Here is a tiny trained network, its code and every weight. The questions are about switching its units off for an input and a class, where a switched-off unit gives its printed mean instead of its output.

import numpy as np


def w(rows, s, z=0):
    codes = np.array(rows[::2]) - 128.0
    scale = np.full(codes.shape[1], s)
    scale[-1] = z or s
    return codes * scale


def f(y):
    return np.maximum(y, 0)


def log_softmax(a):
    a = a - a.max(-1, keepdims=True)
    return a - np.log(np.exp(a).sum(-1, keepdims=True))


def net(x, mask):
    res = np.array(x, float).reshape(1, 8) / 4 @ E
    y = f(res @ A[0][:, :-1].T + A[0][:, -1])
    res = res + np.where(mask, y, B[0][:, -1]) @ B[0][:, :-1]
    return log_softmax(res[-1] @ U[:, :-1].T + U[:, -1])


A, B = {}, {}
E = w([
[118,114,113],'x0',
[21,117,173],'x1',
[130,131,131],'x2',
[118,113,113],'x3',
[137,143,144],'x4',
[166,8,154],'x5',
[124,121,121],'x6',
[131,134,134],'x7',
],0.015)
A[0] = w([
[12,77,210,6],'neuron 0',
[161,40,206,208],'neuron 1',
[99,184,109,203],'neuron 2',
[8,129,127,27],'neuron 3',
[169,131,83,63],'neuron 4',
[128,69,55,162],'neuron 5',
[31,110,189,75],'neuron 6',
[168,13,210,179],'neuron 7',
[95,191,78,130],'neuron 8',
[223,137,40,59],'neuron 9',
[110,174,116,205],'neuron 10',
[109,133,206,25],'neuron 11',
[78,237,19,152],'neuron 12',
[56,111,219,90],'neuron 13',
],0.011,0.0016)
B[0] = w([
[172,169,129,222],'neuron 0',
[63,73,223,225],'neuron 1',
[94,57,153,185],'neuron 2',
[170,162,99,200],'neuron 3',
[208,223,38,166],'neuron 4',
[118,75,141,174],'neuron 5',
[254,185,21,202],'neuron 6',
[56,48,182,248],'neuron 7',
[45,89,167,193],'neuron 8',
[228,159,56,216],'neuron 9',
[50,95,159,174],'neuron 10',
[138,121,108,154],'neuron 11',
[46,34,195,245],'neuron 12',
[219,184,58,195],'neuron 13',
],0.008,0.014)
U = w([
[9,94,223,254],'0',
[158,173,82,2],'1',
],0.012,0.00086)

Each question gives the input, the list of numbers given to net, and the class t.
The units are the neurons (one row each of A and B). Each row of codes is followed by its name. A weight is (code - 128) times the scale printed after its matrix; where a second scale follows, it is the last column's (A, B and U).
mask holds one flag per neuron, in row order. A switched-off neuron (its flag False) gives its mean, the last column of its row in B, instead of its output. The means were averaged over made-up inputs and are rounded, as every weight is.
A unit's drop is (log p(t) with every unit on - log p(t) with that unit switched off) / (log p(t) with every unit on - log p(t) with every unit switched off).
The circuit of an input: a set's keep is (log p(t) with only the set's units on - log p(t) with every unit switched off) / (log p(t) with every unit on - log p(t) with every unit switched off). Starting from the 12 units with the biggest drops (on a tie, the unit counted first), units are removed one at a time, each time the one whose removal leaves the highest keep (on an exact tie, the one counted first), for as long as the keep stays at least 0.8.
circuit, biggest first: the units of the circuit, biggest drop first
most important unit: the unit with the biggest drop
k most important neurons: the k neurons with the biggest drops, biggest first
drop when u is switched off: that unit's drop, to one decimal
input [6,-5,-5,7,-8,-5,-4,5], class 0: most important unit	neuron 12
input [2,-4,4,-1,6,-5,4,-1], class 0: 2 most important neurons	neuron 12; neuron 6
input [8,3,4,-8,7,2,-6,5], class 1: circuit, biggest first	neuron 12; neuron 13
input [-8,-8,2,-1,-8,8,7,7], class 0: 3 most important neurons	neuron 7; neuron 1; neuron 6
input [2,3,-5,0,5,-2,5,-3], class 1: circuit, biggest first	neuron 7; neuron 1
input [0,-6,2,-6,-5,6,0,-6], class 0: 4 most important neurons	neuron 7; neuron 1; neuron 6; neuron 13
input [-6,-6,2,4,8,6,8,-3], class 0: 3 most important neurons	neuron 7; neuron 1; neuron 6
input [2,-3,8,-8,-7,-4,7,3], class 0: 2 most important neurons	neuron 12; neuron 6
input [-2,7,-3,8,-5,-6,-2,-4], class 1: 2 most important neurons	neuron 6; neuron 3
input [1,-4,-2,-4,8,-4,-1,-4], class 0: 2 most important neurons	neuron 6; neuron 12
input [7,-4,-1,-4,-4,-6,-2,-5], class 0: drop when neuron 12 is switched off	0.3
input [-1,2,1,5,-2,1,6,-2], class 1: drop when neuron 1 is switched off	0.1
input [-4,5,3,2,-3,4,-8,-7], class 1: drop when neuron 13 is switched off	0.3
input [1,5,4,-4,-2,4,5,0], class 1: drop when neuron 12 is switched off	0.3
